Below is a small trained network, with its code and all its weights. Each question gives an input and a target symbol and asks what happens when units are switched off, that is, made to give their printed mean instead of their output.

import numpy as np


def w(rows, s, z=0):
    codes = np.array(rows[::2]) - 128.0
    scale = np.full(codes.shape[1], s)
    scale[-1] = z or s
    return codes * scale


def f(y):
    return np.maximum(y, 0)


def softmax(a):
    e = np.exp(a - a.max(-1, keepdims=True))
    return e / e.sum(-1, keepdims=True)


def log_softmax(a):
    a = a - a.max(-1, keepdims=True)
    return a - np.log(np.exp(a).sum(-1, keepdims=True))


def net(x, mask):
    ids = ['αζθλξπφψ'.index(c) for c in x.split()]
    T = len(ids)
    res = E[ids] + P[:T]
    u = 0
    for l in range(2):
        r = res
        for j in range(2):
            rows = slice(2 * j, 2 * j + 2)
            q, k, v = (r @ M[l][rows].T for M in (Q, K, V))
            z = softmax(np.where(np.tri(T) > 0, q @ k.T / 2**0.5, -1e9)) @ v
            o = O[l][rows]
            res = res + np.where(mask[u + j], z, o[:, -1]) @ o[:, :-1]
        u += 2
        y = f(res @ A[l][:, :-1].T + A[l][:, -1])
        res = res + np.where(mask[u : u + 8], y, B[l][:, -1]) @ B[l][:, :-1]
        u += 8
    return log_softmax(res[-1] @ U[:, :-1].T + U[:, -1])


Q, K, V, O, A, B = {}, {}, {}, {}, {}, {}
E = w([
[113,148,106,85],'α',
[158,107,122,147],'ζ',
[129,153,79,172],'θ',
[110,101,117,183],'λ',
[86,117,117,111],'ξ',
[105,101,120,218],'π',
[108,120,101,248],'φ',
[203,66,137,143],'ψ',
],0.011)
P = w([
[127,94,151,99],'0',
[125,189,104,142],'1',
[79,138,81,129],'2',
[93,126,232,116],'3',
[150,216,151,164],'4',
[72,49,22,119],'5',
[29,63,255,36],'6',
[193,210,103,205],'7',
],0.0085)
Q[0] = w([
[126,152,107,123],'0.h0',
[145,130,121,101],'0.h0',
[133,110,15,125],'0.h1',
[39,2,139,106],'0.h1',
],0.032)
K[0] = w([
[92,100,103,114],'0.h0',
[112,138,117,104],'0.h0',
[67,37,182,106],'0.h1',
[155,212,255,155],'0.h1',
],0.03)
V[0] = w([
[113,128,240,163],'0.h0',
[184,67,147,116],'0.h0',
[20,86,130,7],'0.h1',
[174,212,41,26],'0.h1',
],0.011)
O[0] = w([
[48,33,138,148,130],'0.h0',
[70,170,95,105,101],'0.h0',
[28,21,217,19,97],'0.h1',
[85,33,2,49,4],'0.h1',
],0.0074,0.0028)
A[0] = w([
[90,148,81,82,87],'0.n0',
[71,96,105,188,157],'0.n1',
[191,213,67,23,151],'0.n2',
[121,32,60,91,19],'0.n3',
[217,132,180,11,3],'0.n4',
[92,226,116,70,107],'0.n5',
[156,255,198,130,209],'0.n6',
[244,71,214,129,210],'0.n7',
],0.0067,0.0021)
B[0] = w([
[173,126,149,174,145],'0.n0',
[92,176,115,43,170],'0.n1',
[121,96,30,217,155],'0.n2',
[168,196,47,123,165],'0.n3',
[34,154,20,51,140],'0.n4',
[192,161,211,134,150],'0.n5',
[36,2,200,179,253],'0.n6',
[155,16,130,97,185],'0.n7',
],0.0077,0.006)
Q[1] = w([
[106,103,80,146],'1.h0',
[163,157,139,127],'1.h0',
[177,166,9,90],'1.h1',
[119,90,130,79],'1.h1',
],0.016)
K[1] = w([
[153,98,127,117],'1.h0',
[143,164,166,102],'1.h0',
[49,249,131,177],'1.h1',
[68,78,127,118],'1.h1',
],0.016)
V[1] = w([
[222,91,131,149],'1.h0',
[2,253,104,180],'1.h0',
[73,203,162,127],'1.h1',
[158,39,165,102],'1.h1',
],0.009)
O[1] = w([
[186,179,160,138,125],'1.h0',
[94,1,121,158,120],'1.h0',
[90,79,122,162,64],'1.h1',
[146,167,168,132,255],'1.h1',
],0.0093,0.0055)
A[1] = w([
[149,149,135,106,254],'1.n0',
[64,207,139,155,182],'1.n1',
[199,68,110,107,163],'1.n2',
[168,124,2,192,137],'1.n3',
[94,131,88,127,97],'1.n4',
[65,115,238,60,113],'1.n5',
[36,63,139,157,166],'1.n6',
[120,158,209,160,51],'1.n7',
],0.0098,0.0041)
B[1] = w([
[110,212,87,230,187],'1.n0',
[247,162,146,152,205],'1.n1',
[118,217,112,173,156],'1.n2',
[39,29,247,129,168],'1.n3',
[174,105,122,92,150],'1.n4',
[110,211,207,187,215],'1.n5',
[152,140,201,35,254],'1.n6',
[164,49,102,27,246],'1.n7',
],0.012,0.007)
U = w([
[90,176,37,5,147],'α',
[217,188,48,162,75],'ζ',
[32,74,128,253,94],'θ',
[161,108,143,126,165],'λ',
[44,242,187,130,75],'ξ',
[138,179,174,105,213],'π',
[168,89,197,87,1],'φ',
[164,191,84,238,173],'ψ',
],0.0051,0.0078)

Each question gives the input, a string of symbols that net reads in full, and the target symbol t.
The units are the heads (2 rows each of Q, K, V and O) and the neurons (one row each of A and B). Each row of codes is followed by its name. A weight is (code - 128) times the scale printed after its matrix; where a second scale follows, it is the last column's (O, A, B and U).
mask holds one flag per unit, layer by layer, with each layer's heads first. A switched-off unit (its flag False) gives its mean, the last column of its rows in O or B, instead of its output. The means were averaged over made-up inputs and are rounded, as every weight is.
A unit's drop is (log p(t) with every unit on - log p(t) with that unit switched off) / (log p(t) with every unit on - log p(t) with every unit switched off).
The circuit of an input: a set's keep is (log p(t) with only the set's units on - log p(t) with every unit switched off) / (log p(t) with every unit on - log p(t) with every unit switched off). Starting from the 12 units with the biggest drops (on a tie, the unit counted first), units are removed one at a time, each time the one whose removal leaves the highest keep (on an exact tie, the one counted first), for as long as the keep stays at least 0.8.
units of the circuit, in order: the units of the circuit, biggest drop first
k most important neurons: the k neurons with the biggest drops, biggest first
k most important neurons of layer l: the k neurons of layer l with the biggest drops, biggest first
heads that matter: for each layer, one digit per head in row order, 1 if its drop is at least 0.15 and else 0, layers parted by /
input α α φ ξ ψ ψ, target ξ: heads that matter -> 01 / 00
input ψ π ψ ζ ψ, target ψ: heads that matter -> 01 / 00
input α λ α α α ζ, target α: units of the circuit, in order -> [0.h1, 0.n3, 0.n6]
input θ α φ ξ ψ λ φ, target ψ: units of the circuit, in order -> [0.h1]
input α λ φ α λ, target φ: heads that matter -> 01 / 00
input α λ ξ φ α π π φ, target φ: heads that matter -> 01 / 00
input ξ ψ λ λ, target ψ: units of the circuit, in order -> [0.h1, 1.n6]
input π θ ψ θ α ψ, target ψ: units of the circuit, in order -> [1.h0, 1.n6, 1.n7]
input λ λ ξ λ ξ ξ ψ, target ξ: units of the circuit, in order -> [1.n5, 1.h1]
input ξ φ ψ ζ λ ζ, target ψ: heads that matter -> 01 / 00
input φ ζ φ ψ θ π α, target θ: heads that matter -> 01 / 01
input α θ π ξ ζ ξ, target ξ: units of the circuit, in order -> [0.h1, 1.n5]
input λ ψ α θ, target ψ: units of the circuit, in order -> [0.h1, 1.n6, 0.n6, 1.n7]
input λ ξ ξ ξ θ α, target ξ: most important neuron of layer 0 -> [0.n2]
input ψ π θ ξ α, target θ: 3 most important neurons -> [1.n3, 0.n2, 1.n7]
input θ π φ α ζ, target φ: 2 most important neurons -> [0.n6, 1.n7]
input π φ θ λ, target φ: 4 most important neurons -> [0.n6, 1.n6, 1.n7, 1.n0]
input ζ α θ ψ ψ π, target ψ: units of the circuit, in order -> [1.n6, 0.h1, 1.h0]
input ψ ψ λ, target ψ: heads that matter -> 10 / 00
input α α ψ α ζ π, target α: 2 most important neurons of layer 0 -> [0.n3, 0.n6]
input λ ψ ζ θ ξ ψ ζ, target ξ: units of the circuit, in order -> [1.n5]
input φ ζ ζ ψ α, target ψ: 2 most important neurons of layer 1 -> [1.n6, 1.n0]
input ξ α φ α ζ φ θ ξ, target φ: 2 most important neurons -> [0.n6, 1.n7]
input α ξ ξ λ λ, target ξ: units of the circuit, in order -> [0.h1, 1.n5, 1.n7]
input φ α ψ α ξ, target ψ: 2 most important neurons -> [1.n6, 0.n7]
input α φ α, target α: units of the circuit, in order -> [0.h1, 0.n3]
